How the points are linked:
* | v q
JT | GF SG
GM | RQ QB
DH | PZ NJ
NZ | SB PN
MC | CT MP
JC | CN GZ
GL | FZ TM
DQ | SD CL
GD | GT CH
CL | HC PN
RC | FZ GM
RR | QG HD
TZ | HL JJ
RN | GM HQ
ZD | NS JJ
JF | LP DQ
RJ | GD QT
MM | QC TJ
DZ | GR GF
QZ | HR HR
CZ | MB GG
GQ | JM RR
HB | CF DG
MP | GL HF
CM | CL MJ
FZ | LQ BZ
FQ | SG LL
GT | ZL GQ
ZN | HZ GP
DT | HQ HS
HS | QF LC
TP | FH LG
LS | JJ RL
DG | FD HQ
TM | TT LQ
SD | GZ CM
MD | TT TR
HL | MM MC
PZ | LS DM
NR | GG TZ
QL | LC MD
NJ | JT CZ
CH | FD NR
HT | JT FQ
SG | QF DH
MS | HD RC
HD | MJ FP
MB | MF HM
ZC | QR MC
LB | CG JC
CF | GB HT
TT | QN CP
NG | RR BZ
TR | PG LB
RL | GB MF
BF | CC ZN
CN | DQ FH
FP | TP RQ
GP | MS GP
LZ | DS HQ
QR | MD CT
QN | TM HL
HR | RN RJ
FH | RJ QZ
LG | QZ CJ
TJ | JP HD
GG | GL LL
GR | DG TH
CT | TR GL
NS | GF GT
DL | CJ NS
ZS | NG HR
DS | QL NR
JM | ZN QG
HQ | QT QQ
FR | TZ NR
CC | GQ HZ
QG | GP QZ
QJ | BF JM
LQ | CP QC
JP | PN JC
QQ | ZD LS
PN | JF JP
QC | NZ JP
CG | HF QN
DM | RL QD
QF | QQ PZ
ZQ | LQ MM
NH | HS HT
HC | BZ QJ
FD | QD CF
CP | MD NZ
FF | FZ HC
MJ | CQ TP
LP | JC SD
TH | HQ QF
QB | DL RN
LC | ZC SC
GB | CZ NR
GF | RJ ZL
BZ | JF BF
HM | FR DT
RQ | LG DL
PG | MP CG
GZ | FF MJ
CQ | GQ FH
QD | MH DZ
LJ | NH CT
HF | TT ZQ
SB | TJ LB
QT | CH MH
MH | HB GR
ZL | QT TH
CJ | MS GF
MF | NR FR
HN | LJ GB
LL | GL NH
HZ | RR MS
SC | LJ PG
JJ | NJ GB

In the rows, 76 means zero.

The rows follow the links: the fewer symbols apart two points are, the more alike their rows tend to be.

Each row is also shifted at random along 7 hidden directions that mean nothing.

Row, then point:
65 69 81 66 81 73 79 82 74 68 86 64 77 69 79 75 74 84 94 81 73 77 76 67 91 77 91 70 72 75 75 74 84 55 75 77 70 84 72 74 65 80 61 80 92 78 74 69 73 90 69 81 72 82 89 81 78 59
point: DL
91 58 77 56 81 93 82 85 71 76 75 83 69 90 75 83 75 71 81 75 78 81 83 85 77 84 81 83 62 59 77 78 70 63 74 83 98 79 63 72 111 92 92 72 64 75 59 84 82 66 65 82 76 64 70 69 71 72
point: MH
81 86 74 71 77 87 81 70 74 68 78 67 81 67 79 76 64 71 76 71 75 74 69 80 80 78 66 74 75 66 63 73 67 67 79 83 70 79 67 79 66 75 75 72 77 65 74 79 73 75 74 83 75 80 84 66 78 64
point: TM
84 68 81 74 78 73 64 86 90 79 85 73 49 90 84 73 77 59 85 72 92 71 81 73 87 57 91 96 55 83 79 84 72 67 60 76 99 71 64 76 118 79 70 83 82 74 87 89 95 83 80 75 88 76 77 74 49 90
point: FF
72 94 73 71 67 69 78 53 84 60 72 80 81 70 82 86 75 72 77 75 67 59 67 88 82 84 82 52 84 80 61 73 72 61 72 72 51 90 76 80 50 55 79 73 82 68 89 76 55 81 72 79 71 74 95 73 74 74
point: TJ
72 87 86 72 74 67 61 80 80 72 94 64 73 91 85 85 76 79 86 74 83 92 52 57 73 73 91 81 58 98 73 79 76 52 59 84 71 66 79 71 83 66 79 65 82 84 93 65 89 87 76 88 89 86 80 70 60 78
point: MJ
94 82 73 73 77 79 83 71 81 56 84 66 85 74 87 80 78 78 82 74 72 78 69 84 97 80 81 63 70 66 69 83 74 56 77 75 77 88 64 82 81 85 56 77 80 65 74 79 72 83 68 84 62 94 96 66 74 58
point: JP
131 79 71 73 80 74 70 79 72 72 75 67 67 71 90 82 62 80 86 71 79 81 74 84 78 79 74 78 53 63 78 87 73 66 77 74 76 77 65 73 52 84 58 81 87 79 79 85 69 76 81 59 77 86 90 72 73 47
point: FZ
58 84 77 63 83 83 83 69 66 58 83 65 87 66 72 74 66 78 87 72 63 99 48 65 75 97 69 66 77 71 83 65 80 62 83 80 65 75 77 76 54 74 77 60 80 80 73 53 69 84 70 76 65 76 79 79 89 51
point: DT
105 89 73 85 81 74 75 69 74 78 76 75 73 64 76 73 72 73 73 73 75 59 71 87 85 72 74 68 73 69 76 77 79 76 79 74 61 81 73 78 52 72 60 79 88 72 81 75 70 79 79 69 70 89 93 73 79 66
point: CP
73 87 75 75 83 85 72 86 73 73 77 75 86 70 78 68 76 74 73 73 66 83 67 76 81 80 62 69 75 65 72 79 74 84 81 81 84 73 71 77 80 81 75 66 67 66 65 75 83 69 82 79 77 84 70 72 87 69
point: QR
91 62 80 81 82 72 73 78 81 92 80 68 52 86 75 80 67 66 92 76 98 69 84 79 76 62 84 103 44 85 83 82 72 69 64 77 94 66 77 68 109 96 68 75 89 73 85 92 84 93 83 73 87 85 77 76 46 85
point: BF
67 78 80 62 75 83 73 77 73 67 77 66 87 69 79 78 71 72 73 75 71 105 57 67 67 81 77 77 84 76 82 65 73 66 80 81 82 73 73 75 81 69 89 59 72 87 74 62 94 66 69 89 71 71 69 67 78 66
point: MF
68 68 80 59 77 85 82 77 70 69 79 78 73 87 70 74 74 69 78 73 78 83 67 69 75 83 78 76 73 74 76 69 74 62 74 85 80 77 76 76 89 71 92 77 70 80 73 67 80 74 70 85 76 60 70 74 78 74
point: HB
29 64 62 77 73 80 87 75 81 73 65 87 82 63 64 63 93 68 63 87 68 72 87 83 76 76 58 59 112 67 81 71 73 102 93 68 74 82 79 83 77 72 81 80 63 70 64 72 71 69 76 73 65 54 57 84 94 93
point: LZ
75 63 82 67 80 83 87 79 70 73 84 75 76 85 66 64 81 73 76 74 81 77 72 69 85 73 83 78 76 72 83 69 82 65 75 83 86 80 78 78 99 83 76 83 75 80 68 65 85 79 67 89 67 74 73 74 81 75
point: QD
69 82 65 67 70 79 80 76 79 55 79 66 88 84 92 95 73 83 83 73 71 105 63 76 73 93 60 69 67 70 62 87 62 67 81 80 73 71 64 75 75 82 77 63 58 64 73 81 65 79 70 74 77 74 75 68 73 67
point: DQ
91 73 69 69 68 77 70 72 73 81 62 94 82 85 76 98 77 89 76 84 70 68 88 91 63 91 80 66 73 69 74 82 73 78 74 69 63 81 77 70 55 75 94 67 67 80 70 87 52 67 71 65 81 63 75 75 77 74
point: RJ
55 80 71 91 77 74 70 86 82 91 72 80 73 63 68 60 90 63 52 78 78 70 82 79 70 57 54 74 99 81 73 76 73 111 85 77 78 68 80 79 84 66 80 78 61 70 75 74 97 60 87 76 79 70 54 77 85 105
point: MD
32 80 86 79 79 74 93 56 69 70 94 61 82 69 61 62 67 75 81 72 75 75 56 50 83 75 83 80 87 91 82 51 86 61 72 78 61 76 84 80 74 68 71 73 93 77 85 47 75 97 65 89 63 83 85 80 75 75
point: JJ
92 76 75 91 81 81 82 77 61 80 82 71 80 79 69 58 65 88 75 67 78 69 80 61 87 75 71 89 67 63 82 71 85 84 75 70 79 72 73 79 64 90 53 90 81 75 69 73 66 82 79 65 70 93 81 77 84 57
point: NH
90 70 71 72 70 75 68 92 73 81 72 68 87 78 84 94 76 95 80 82 78 98 82 80 62 82 70 80 65 73 72 87 69 75 82 80 77 69 77 67 66 88 77 63 66 81 64 82 77 70 73 79 83 81 67 68 78 67
point: QZ
91 82 79 86 72 72 66 69 69 94 72 80 64 77 69 67 66 72 64 70 85 62 74 64 66 64 81 92 77 81 88 62 79 88 67 66 68 68 79 75 58 58 81 83 83 89 91 71 77 70 82 62 83 72 79 76 71 80
point: GG
71 82 88 48 73 79 70 77 88 47 74 76 84 83 92 87 80 72 97 78 64 85 61 79 90 86 103 59 61 79 66 82 72 34 65 90 92 91 81 75 97 77 84 69 86 75 78 83 80 77 75 103 81 78 82 71 69 59
point: RR
66 68 77 84 74 65 77 66 77 87 69 99 68 83 59 66 93 75 67 83 72 43 87 81 79 69 91 61 94 84 86 70 91 85 70 66 60 88 93 78 66 61 80 92 82 86 82 68 63 78 76 69 72 61 75 91 84 94
point: ZL
60 69 62 84 70 82 88 80 86 59 80 72 89 84 83 70 93 80 75 80 80 76 91 79 99 71 70 71 86 63 71 84 70 85 82 68 86 84 68 89 95 93 54 88 65 60 65 89 66 84 72 77 65 83 75 72 79 77
point: SD
56 85 68 74 66 72 76 63 86 60 77 82 75 90 85 87 80 75 81 76 74 69 73 78 82 84 78 66 76 78 67 80 68 70 68 70 63 82 72 80 70 66 81 76 71 66 88 83 53 85 74 70 81 66 84 76 67 82
point: CM
65 69 77 86 84 75 94 66 62 77 88 59 85 67 63 68 64 86 80 72 76 86 69 63 77 80 68 87 76 78 84 64 85 73 80 74 69 69 78 74 71 92 58 69 85 73 67 57 72 92 65 76 57 93 81 78 79 66
point: LS

From each start, follow one symbol. Which point do you reach?
Answers are names.
51 75 77 74 68 74 89 64 78 56 66 95 87 75 72 59 81 78 69 73 54 51 90 74 94 84 88 57 98 70 66 67 86 76 72 67 78 96 80 84 78 66 74 100 75 69 68 78 57 67 72 77 64 66 81 89 90 72
v
QF
54 66 79 74 73 67 78 74 79 78 70 89 74 74 69 71 88 78 75 84 67 55 90 79 83 73 93 63 91 82 77 73 88 75 70 70 69 89 83 76 77 68 77 86 82 79 73 72 70 75 70 78 70 66 78 88 80 86
v
GF
70 63 74 64 80 91 93 78 71 65 80 80 89 84 68 73 85 81 82 81 74 75 82 81 94 84 83 66 80 59 80 72 79 63 81 78 82 90 74 82 90 92 74 80 76 74 57 73 69 84 64 86 63 74 77 74 88 64
q
MH
94 74 82 61 72 78 68 74 73 77 64 95 65 88 75 77 76 70 69 71 70 68 78 76 67 81 90 73 75 72 79 71 77 71 65 74 81 80 76 75 80 58 99 83 69 89 79 77 77 56 76 72 81 55 73 77 76 77
v
GB
69 61 69 77 76 75 82 78 80 79 75 69 64 69 77 78 70 73 87 81 86 65 94 81 80 69 72 86 70 71 72 79 70 80 79 71 74 77 67 76 72 84 65 84 83 69 76 91 67 86 75 67 80 69 79 78 66 77
q
GM
65 83 64 72 66 72 78 69 86 58 71 75 80 72 86 87 82 71 70 75 71 86 70 87 71 84 61 59 87 77 59 84 64 78 83 76 66 77 70 78 70 64 82 71 59 64 79 79 69 70 72 75 74 64 73 72 75 83
v
JF
75 83 77 76 72 78 64 70 71 86 67 91 67 82 73 74 65 69 68 68 71 66 78 71 62 80 77 86 76 74 79 67 73 90 68 69 79 68 72 73 75 63 97 73 67 80 80 79 70 61 83 63 86 62 70 76 69 83
v
LJ
84 62 70 69 70 78 69 87 81 87 70 68 72 80 88 104 71 82 81 80 86 94 94 89 56 76 67 96 57 77 61 91 58 79 77 82 90 60 63 63 100 96 88 56 57 67 65 100 85 69 71 80 90 73 62 62 54 87
v
MJ
69 71 80 65 69 73 70 77 76 80 67 93 66 85 68 73 86 64 62 76 75 75 71 75 59 75 78 69 90 84 78 69 75 82 74 80 74 75 85 75 80 50 106 81 63 90 81 67 86 57 76 80 81 45 60 80 81 96
v
QD
51 77 62 82 71 82 90 67 78 69 88 64 80 85 79 90 69 78 82 75 85 83 77 76 77 82 56 83 69 73 60 81 59 78 80 77 67 68 60 78 83 88 75 65 62 51 76 84 58 94 67 74 77 78 80 65 63 83
q
GZ
111 89 70 73 72 74 62 66 75 74 77 79 71 93 90 105 64 88 88 70 74 79 68 84 68 93 84 75 45 74 74 87 70 61 63 69 63 73 65 69 59 78 80 60 74 75 85 86 51 82 73 57 85 82 94 68 57 63
q
FH
92 68 68 81 70 72 72 88 78 77 70 73 89 72 83 80 86 96 76 86 77 75 97 81 86 70 80 71 80 66 75 88 79 80 82 67 76 83 75 75 61 89 55 84 77 80 63 85 71 73 75 74 72 89 76 75 84 65
q
RQ
53 72 66 74 70 85 86 71 86 71 68 80 78 73 80 84 81 65 67 79 77 66 96 97 78 72 65 73 88 67 53 81 58 86 83 77 83 81 59 80 106 82 85 69 55 50 65 98 75 66 67 85 74 66 71 64 65 97
v
TJ
